Look-ups in named tables: a row name and a column name give one cell, copied from the table.

ruf:
         fir  leto  nolu
kuvu     638   539   404
vek      622   593   638
tuvirud  452   460   298
ver      368   492   578
fil      973   716   495
rugi     300   303   447
sobo     421   492   489
zagogaf  533   445   414
bidil    173   410   580
vimen    677   568   408
kovuted  670   564   573
lar      182   434   554

fil, nolu -> 495
sobo, leto -> 492
fil, leto -> 716
ver, fir -> 368
rugi, nolu -> 447
rugi, fir -> 300
kovuted, leto -> 564
fil, fir -> 973
vek, leto -> 593
vek, fir -> 622
lar, leto -> 434
lar, nolu -> 554
kuvu, leto -> 539
kuvu, nolu -> 404
tuvirud, nolu -> 298
Which row has the largest leto? fil

sez =
|  | mig | mevulos |
|---|---|---|
| tun | 190 | 113 |
| bezab | 81 | 65 |
| tivi | 83 | 136 |
| vor | 132 | 196 |
| nuf | 52 | 175 |
| fam | 116 | 80 |
| tagosiv | 150 | 154 |
| pege | 122 | 180 |
| momakiz | 69 | 93 |
| gusu | 72 | 84 |
| mub | 148 | 185 |
| ribame | 64 | 183 |

What is the mig of vor in sez?
132
What is the mig of nuf in sez?
52
What is the mig of bezab in sez?
81
What is the mig of pege in sez?
122
What is the mig of gusu in sez?
72
What is the mig of tun in sez?
190
What is the mevulos of tun in sez?
113
What is the mevulos of ribame in sez?
183
Row with the largest mig: tun

gam:
|  | mib | ruman | nakif | fuvin | vol | vutu | sonanal |
|---|---|---|---|---|---|---|---|
| detaded | 51559 | 47763 | 36460 | 75365 | 90640 | 80540 | 15909 |
| nomup | 43664 | 99445 | 24843 | 66855 | 34138 | 69963 | 57509 |
| siku | 72767 | 72146 | 50074 | 31360 | 79598 | 63374 | 40732 |
| fik | 70448 | 37740 | 86096 | 68026 | 56591 | 60807 | 49325 |
| piza | 75758 | 34673 | 68959 | 75100 | 65740 | 91406 | 55947 |

detaded, mib -> 51559
detaded, vol -> 90640
nomup, fuvin -> 66855
detaded, nakif -> 36460
piza, nakif -> 68959
fik, vol -> 56591
detaded, sonanal -> 15909
siku, ruman -> 72146
fik, fuvin -> 68026

numu =
|  | mezi | vumogo | vube | daron | bimezek | nuveba | figol | sosiru |
|---|---|---|---|---|---|---|---|---|
| vev | 122 | 156 | 94 | 91 | 124 | 152 | 183 | 157 |
| duramo | 130 | 195 | 123 | 187 | 102 | 180 | 98 | 73 |
| baz | 146 | 116 | 160 | 195 | 116 | 124 | 38 | 75 |
| gufuro | 159 | 207 | 57 | 135 | 11 | 216 | 146 | 171 |
| beli | 101 | 88 | 146 | 104 | 120 | 95 | 127 | 148 |
| guzibiz | 98 | 70 | 134 | 56 | 156 | 64 | 190 | 177 |
| tufanik | 169 | 169 | 91 | 145 | 130 | 158 | 156 | 127 |
| raf | 167 | 191 | 110 | 210 | 69 | 181 | 76 | 89 |
| letobar | 115 | 95 | 162 | 131 | 200 | 96 | 106 | 89 |

vumogo of vev is 156
daron of letobar is 131
mezi of letobar is 115
nuveba of guzibiz is 64
daron of tufanik is 145
bimezek of beli is 120
daron of beli is 104
vumogo of baz is 116
sosiru of letobar is 89
figol of vev is 183
vumogo of guzibiz is 70
Which row has the largest figol? guzibiz

